Below is a small trained network, with its code and all its weights. Each question gives an input and a target symbol and asks what happens when units are switched off, that is, made to give their printed mean instead of their output.

import numpy as np


def w(rows, s, z=0):
    codes = np.array(rows[::2]) - 128.0
    scale = np.full(codes.shape[1], s)
    scale[-1] = z or s
    return codes * scale


def f(y):
    return y / 2 * (1 + np.tanh(0.7978845608 * (y + 0.044715 * y**3)))


def softmax(a):
    e = np.exp(a - a.max(-1, keepdims=True))
    return e / e.sum(-1, keepdims=True)


def log_softmax(a):
    a = a - a.max(-1, keepdims=True)
    return a - np.log(np.exp(a).sum(-1, keepdims=True))


def net(x, mask):
    ids = ['ΔΣαγηθξπψω'.index(c) for c in x.split()]
    T = len(ids)
    res = E[ids] + P[:T]
    u = 0
    for l in range(2):
        q, k, v = (res @ M[l].T for M in (Q, K, V))
        z = softmax(np.where(np.tri(T) > 0, q @ k.T / 2**0.5, -1e9)) @ v
        res = res + np.where(mask[u], z, O[l][:, -1]) @ O[l][:, :-1]
        u += 1
        y = f(res @ A[l][:, :-1].T + A[l][:, -1])
        res = res + np.where(mask[u : u + 8], y, B[l][:, -1]) @ B[l][:, :-1]
        u += 8
    return log_softmax(res[-1] @ U[:, :-1].T + U[:, -1])


Q, K, V, O, A, B = {}, {}, {}, {}, {}, {}
E = w([
[176,60,121,119,126,79,160,154,127,154,125,9],'Δ',
[185,47,101,51,131,130,81,157,116,198,103,78],'Σ',
[114,133,65,113,67,90,145,170,169,111,108,17],'α',
[151,97,119,78,90,142,125,196,190,109,138,58],'γ',
[94,144,72,73,148,115,141,175,118,196,53,64],'η',
[87,50,20,198,57,184,49,121,129,184,138,99],'θ',
[99,134,165,69,166,181,131,125,160,172,171,145],'ξ',
[139,178,187,193,173,184,145,170,113,137,164,160],'π',
[159,215,167,109,135,116,191,145,97,89,186,116],'ψ',
[95,169,149,100,154,145,200,92,66,187,85,155],'ω',
],0.011)
P = w([
[186,145,127,147,106,94,80,133,180,197,94,126],'0',
[172,127,131,150,76,84,102,173,176,224,97,139],'1',
[193,172,75,125,130,214,153,95,159,167,79,65],'2',
[131,113,132,128,94,92,122,202,146,186,123,131],'3',
[146,144,78,94,145,216,168,105,134,127,115,37],'4',
[87,98,137,103,113,92,129,213,118,149,150,122],'5',
[96,138,71,70,159,221,168,111,114,79,145,24],'6',
[50,90,132,75,121,93,137,234,83,110,184,129],'7',
[60,112,64,57,173,213,191,109,92,54,184,16],'8',
[31,94,142,60,122,82,144,255,81,87,168,141],'9',
],0.0083)
Q[0] = w([
[114,106,143,120,95,78,123,204,121,150,122,137],'L0H0',
[142,153,178,184,131,79,83,78,129,98,132,251],'L0H0',
],0.013)
K[0] = w([
[68,6,33,163,63,159,22,116,251,215,120,73],'L0H0',
[223,150,142,125,115,66,126,142,254,190,49,128],'L0H0',
],0.0089)
V[0] = w([
[190,219,187,136,139,123,157,152,109,117,131,160],'L0H0',
[145,138,144,2,140,86,192,142,143,121,134,85],'L0H0',
],0.01)
O[0] = w([
[160,142,43,178,253,119,132,51,166,76,141,170,2],'L0H0',
[211,160,82,37,124,36,227,163,196,186,139,235,191],'L0H0',
],0.0054,0.0051)
A[0] = w([
[162,113,67,112,97,138,135,130,146,183,130,88,254],'L0N0',
[167,204,131,113,204,113,199,116,148,143,143,212,239],'L0N1',
[119,148,47,104,255,198,118,84,135,104,139,54,220],'L0N2',
[173,37,131,125,119,36,91,191,138,152,124,160,89],'L0N3',
[69,94,64,111,110,75,94,158,113,187,84,144,162],'L0N4',
[80,180,156,81,166,189,166,120,89,150,119,139,198],'L0N5',
[189,83,20,90,142,151,138,178,201,113,134,130,197],'L0N6',
[129,83,203,89,151,165,67,143,180,233,166,254,198],'L0N7',
],0.0066,0.0037)
B[0] = w([
[198,125,67,100,86,127,81,153,113,123,75,105,254],'L0N0',
[171,191,76,134,111,164,166,172,80,161,155,154,206],'L0N1',
[124,112,82,131,165,218,185,161,135,1,113,76,187],'L0N2',
[130,46,172,107,191,75,86,137,143,84,142,80,174],'L0N3',
[128,163,80,75,150,97,80,118,94,38,36,86,200],'L0N4',
[65,123,150,105,198,220,206,166,92,193,141,160,179],'L0N5',
[191,98,53,79,102,123,102,130,156,50,116,155,235],'L0N6',
[152,80,173,111,156,218,84,173,117,140,99,178,172],'L0N7',
],0.0062,0.0083)
Q[1] = w([
[199,131,2,63,124,204,208,173,130,83,97,111],'L1H0',
[124,65,139,85,86,48,92,167,142,103,116,115],'L1H0',
],0.0079)
K[1] = w([
[17,160,154,39,182,141,223,213,83,107,188,147],'L1H0',
[129,75,66,5,119,90,70,230,224,3,67,31],'L1H0',
],0.0043)
V[1] = w([
[61,149,149,104,255,197,165,97,46,250,68,218],'L1H0',
[100,148,64,125,112,43,129,94,50,128,7,99],'L1H0',
],0.0049)
O[1] = w([
[177,166,181,138,115,121,136,135,112,74,20,139,5],'L1H0',
[119,213,131,75,171,123,137,1,72,92,171,131,254],'L1H0',
],0.0095,0.0032)
A[1] = w([
[114,81,113,135,103,118,159,142,222,173,170,158,90],'L1N0',
[130,109,85,81,89,107,113,98,138,171,163,152,3],'L1N1',
[171,199,161,143,97,147,140,105,112,71,88,163,77],'L1N2',
[178,99,166,140,205,3,159,93,116,163,164,128,156],'L1N3',
[113,64,183,173,118,169,98,185,148,124,71,120,55],'L1N4',
[79,206,112,144,90,39,150,95,183,159,188,146,67],'L1N5',
[147,175,165,207,74,77,183,165,93,180,135,157,178],'L1N6',
[135,182,116,82,164,148,145,55,114,54,69,143,188],'L1N7',
],0.0077,0.0016)
B[1] = w([
[121,78,173,147,24,138,223,95,171,136,174,138,161],'L1N0',
[105,107,162,130,177,77,169,52,167,101,86,143,224],'L1N1',
[113,40,164,173,99,99,127,105,76,146,79,169,210],'L1N2',
[197,155,180,247,158,44,120,243,83,173,175,50,155],'L1N3',
[66,229,201,96,164,71,179,82,194,140,68,62,173],'L1N4',
[58,112,44,163,158,131,174,163,4,127,5,162,145],'L1N5',
[93,92,61,162,199,242,124,115,182,2,219,108,153],'L1N6',
[132,155,197,159,102,103,101,99,114,80,199,122,254],'L1N7',
],0.0071,0.0092)
U = w([
[172,132,165,185,135,59,154,160,119,176,168,104,141],'Δ',
[171,67,126,95,204,138,68,127,118,146,112,168,54],'Σ',
[88,120,74,132,178,103,181,72,119,135,86,158,3],'α',
[123,74,129,113,64,146,176,76,185,145,141,173,51],'γ',
[139,253,158,72,143,88,103,70,181,94,176,145,89],'η',
[101,122,150,123,76,199,110,128,70,171,168,68,249],'θ',
[157,182,130,100,36,110,144,193,137,239,53,142,161],'ξ',
[72,132,164,169,241,156,147,111,216,47,122,82,75],'π',
[160,119,41,179,140,180,110,210,115,92,187,161,175],'ψ',
[136,81,185,161,70,117,133,101,78,83,111,180,188],'ω',
],0.0061,0.0022)

Each question gives the input, a string of symbols that net reads in full, and the target symbol t.
The units are the heads (2 rows each of Q, K, V and O) and the neurons (one row each of A and B). Each row of codes is followed by its name. A weight is (code - 128) times the scale printed after its matrix; where a second scale follows, it is the last column's (O, A, B and U).
mask holds one flag per unit, layer by layer, with each layer's heads first. A switched-off unit (its flag False) gives its mean, the last column of its rows in O or B, instead of its output. The means were averaged over made-up inputs and are rounded, as every weight is.
A unit's drop is (log p(t) with every unit on - log p(t) with that unit switched off) / (log p(t) with every unit on - log p(t) with every unit switched off).
The circuit of an input: a set's keep is (log p(t) with only the set's units on - log p(t) with every unit switched off) / (log p(t) with every unit on - log p(t) with every unit switched off). Starting from the 12 units with the biggest drops (on a tie, the unit counted first), units are removed one at a time, each time the one whose removal leaves the highest keep (on an exact tie, the one counted first), for as long as the keep stays at least 0.8.
circuit, biggest first: the units of the circuit, biggest drop first
k most important neurons: the k neurons with the biggest drops, biggest first
k most important neurons of layer l: the k neurons of layer l with the biggest drops, biggest first
input θ Σ Δ, target θ: circuit, biggest first	(L0H0, L1N1)
input ω π θ Δ ξ η ω ξ ξ, target ω: most important neuron of layer 0	(L0N5)
input ω γ ξ ψ η γ, target γ: circuit, biggest first	(L1H0, L1N0, L0H0)
input Δ ξ ξ θ Σ π η ω γ, target ω: 2 most important neurons	(L0N5, L1N2)
input π γ α ω π θ α ψ, target θ: circuit, biggest first	(L0H0, L1H0)
input γ η ω ξ α, target ω: 2 most important neurons	(L0N2, L0N5)
input Σ θ ω ψ Δ ξ η, target ξ: circuit, biggest first	(L1H0, L0N0, L0H0, L0N5)
input Σ θ π η Δ, target π: circuit, biggest first	(L0H0, L0N2)
input α ψ η γ Δ, target η: 2 most important neurons of layer 0	(L0N2, L0N5)
input η θ θ ψ ψ ξ Δ, target ψ: circuit, biggest first	(L0H0, L0N2, L1N1, L1N4)
input η Σ Δ Σ ψ ψ Σ Σ η, target η: circuit, biggest first	(L0H0, L1N7, L1H0, L0N4)
input Δ ω γ η η, target η: 3 most important neurons of layer 0	(L0N2, L0N4, L0N7)
input Δ ω ψ α θ ω θ, target ω: circuit, biggest first	(L1H0, L0N5, L1N2, L0N6)
input ξ π ξ γ Δ γ γ ω, target ω: circuit, biggest first	(L1H0, L1N2, L0N5, L1N7)
input Δ Σ θ η η Σ, target θ: circuit, biggest first	(L0H0)
input γ γ π γ ξ, target π: 2 most important neurons of layer 0	(L0N2, L0N5)
input Δ γ Σ η ξ π ξ, target π: circuit, biggest first	(L0N2, L1H0, L1N4, L0N5)
input Σ ψ Δ γ ω, target ω: circuit, biggest first	(L1H0, L1N2, L0N5)
input η Δ ξ η γ Δ α ξ ω π, target π: 3 most important neurons	(L1N6, L1N4, L0N0)
input ψ Δ ξ α, target α: 3 most important neurons	(L1N5, L1N1, L0N4)
input α Δ ξ α η, target ξ: 2 most important neurons	(L0N5, L0N0)
input γ π Σ Δ π π η, target π: most important neuron of layer 1	(L1N4)
input θ ξ π η γ, target π: 2 most important neurons	(L0N2, L1N4)
input ξ Δ π γ γ Σ Δ, target γ: 2 most important neurons of layer 1	(L1N0, L1N1)
input Δ Δ γ Δ, target Δ: 3 most important neurons	(L1N3, L0N3, L0N2)
input ξ ξ ψ ψ ξ ω ψ Δ ψ, target ψ: 2 most important neurons	(L0N1, L0N4)
input π π α γ ξ, target ξ: most important neuron	(L0N4)
